Here is a tiny trained network, its code and every weight. The questions are about switching its units off for an input and a class, where a switched-off unit gives its printed mean instead of its output.

import numpy as np


def w(rows, s, z=0):
    codes = np.array(rows[::2]) - 128.0
    scale = np.full(codes.shape[1], s)
    scale[-1] = z or s
    return codes * scale


def f(y):
    return y / 2 * (1 + np.tanh(0.7978845608 * (y + 0.044715 * y**3)))


def log_softmax(a):
    a = a - a.max(-1, keepdims=True)
    return a - np.log(np.exp(a).sum(-1, keepdims=True))


def net(x, mask):
    res = np.array(x, float).reshape(1, 3) / 4 @ E
    y = f(res @ A[0][:, :-1].T + A[0][:, -1])
    res = res + np.where(mask, y, B[0][:, -1]) @ B[0][:, :-1]
    return log_softmax(res[-1] @ U[:, :-1].T + U[:, -1])


A, B = {}, {}
E = w([
[208,48,89],'x0',
[114,170,4],'x1',
[228,212,157],'x2',
],0.014)
A[0] = w([
[125,206,63,38],'n1',
[128,128,128,128],'n2',
[129,134,123,112],'n3',
[69,94,135,199],'n4',
[74,153,129,145],'n5',
[32,195,128,64],'n6',
[126,144,156,106],'n7',
[251,30,104,140],'n8',
[175,86,137,132],'n9',
[252,206,104,193],'n10',
[117,184,209,138],'n11',
[179,92,129,57],'n12',
[112,177,205,137],'n13',
[116,147,117,101],'n14',
[141,41,234,120],'n15',
[35,106,164,100],'n16',
[135,193,218,119],'n17',
[121,174,206,129],'n18',
[177,99,137,64],'n19',
[136,33,213,46],'n20',
[124,182,145,71],'n21',
[129,163,204,132],'n22',
[226,58,124,28],'n23',
[160,189,178,146],'n24',
[128,59,28,151],'n25',
[102,52,38,95],'n26',
[124,228,39,10],'n27',
[24,198,125,50],'n28',
[4,48,158,86],'n29',
[125,177,203,137],'n30',
[155,136,176,99],'n31',
[134,70,187,182],'n32',
[182,168,101,86],'n33',
[148,167,164,113],'n34',
[26,197,129,152],'n35',
[27,185,138,166],'n36',
[151,66,9,91],'n37',
[131,159,161,121],'n38',
[127,126,127,133],'n39',
[90,111,148,87],'n40',
[250,208,102,6],'n41',
[135,64,190,94],'n42',
],0.014,0.015)
B[0] = w([
[183,174,191,157],'n1',
[125,130,128,128],'n2',
[151,120,127,124],'n3',
[148,154,96,204],'n4',
[143,148,146,165],'n5',
[149,171,55,172],'n6',
[96,93,143,135],'n7',
[173,169,108,241],'n8',
[121,168,129,168],'n9',
[128,130,190,252],'n10',
[116,71,133,190],'n11',
[150,127,174,143],'n12',
[105,52,140,186],'n13',
[138,140,130,128],'n14',
[205,206,117,223],'n15',
[177,160,175,184],'n16',
[114,77,130,191],'n17',
[101,77,134,182],'n18',
[138,127,173,142],'n19',
[198,171,30,187],'n20',
[124,107,131,139],'n21',
[86,56,147,180],'n22',
[159,138,239,173],'n23',
[82,95,134,186],'n24',
[75,109,82,213],'n25',
[89,83,86,193],'n26',
[188,155,233,168],'n27',
[133,146,48,172],'n28',
[174,168,204,217],'n29',
[92,75,138,184],'n30',
[113,119,133,151],'n31',
[109,157,168,208],'n32',
[155,175,119,157],'n33',
[103,91,116,154],'n34',
[181,194,151,204],'n35',
[177,177,164,208],'n36',
[47,66,75,201],'n37',
[91,111,131,148],'n38',
[123,131,128,130],'n39',
[123,137,152,142],'n40',
[201,250,24,187],'n41',
[174,182,104,176],'n42',
],0.012,0.02)
U = w([
[132,182,223,94],'0',
[144,219,7,252],'1',
[43,64,89,42],'2',
],0.015,0.0035)

Each question gives the input, the list of numbers given to net, and the class t.
The units are the neurons (one row each of A and B). Each row of codes is followed by its name. A weight is (code - 128) times the scale printed after its matrix; where a second scale follows, it is the last column's (A, B and U).
mask holds one flag per neuron, in row order. A switched-off neuron (its flag False) gives its mean, the last column of its row in B, instead of its output. The means were averaged over made-up inputs and are rounded, as every weight is.
A unit's drop is (log p(t) with every unit on - log p(t) with that unit switched off) / (log p(t) with every unit on - log p(t) with every unit switched off).
The circuit of an input: a set's keep is (log p(t) with only the set's units on - log p(t) with every unit switched off) / (log p(t) with every unit on - log p(t) with every unit switched off). Starting from the 12 units with the biggest drops (on a tie, the unit counted first), units are removed one at a time, each time the one whose removal leaves the highest keep (on an exact tie, the one counted first), for as long as the keep stays at least 0.8.
circuit, biggest first: the units of the circuit, biggest drop first
most important unit: the unit with the biggest drop
top k neurons: the k neurons with the biggest drops, biggest first
drop of u: that unit's drop, to one decimal
input [-4,8,7], class 0: circuit, biggest first	(n27)
input [8,0,2], class 0: top 2 neurons	(n23 n10)
input [1,-2,-2], class 1: top 2 neurons	(n10 n23)
input [8,-6,0], class 1: top 2 neurons	(n20 n8)
input [-3,3,1], class 0: top 2 neurons	(n41 n20)
input [1,-6,-1], class 1: top 2 neurons	(n20 n10)
input [-1,7,6], class 0: top 2 neurons	(n27 n10)
input [7,0,7], class 0: top 2 neurons	(n10 n23)
input [1,5,-1], class 2: top 2 neurons	(n41 n15)
input [7,4,0], class 2: top 2 neurons	(n37 n15)
input [1,7,-8], class 2: drop of n15	0.3
input [-4,7,4], class 0: drop of n27	0.9
input [3,-7,-1], class 1: top 2 neurons	(n20 n10)
input [-6,7,5], class 0: most important unit	n27
input [2,-7,-6], class 1: drop of n20	1.1
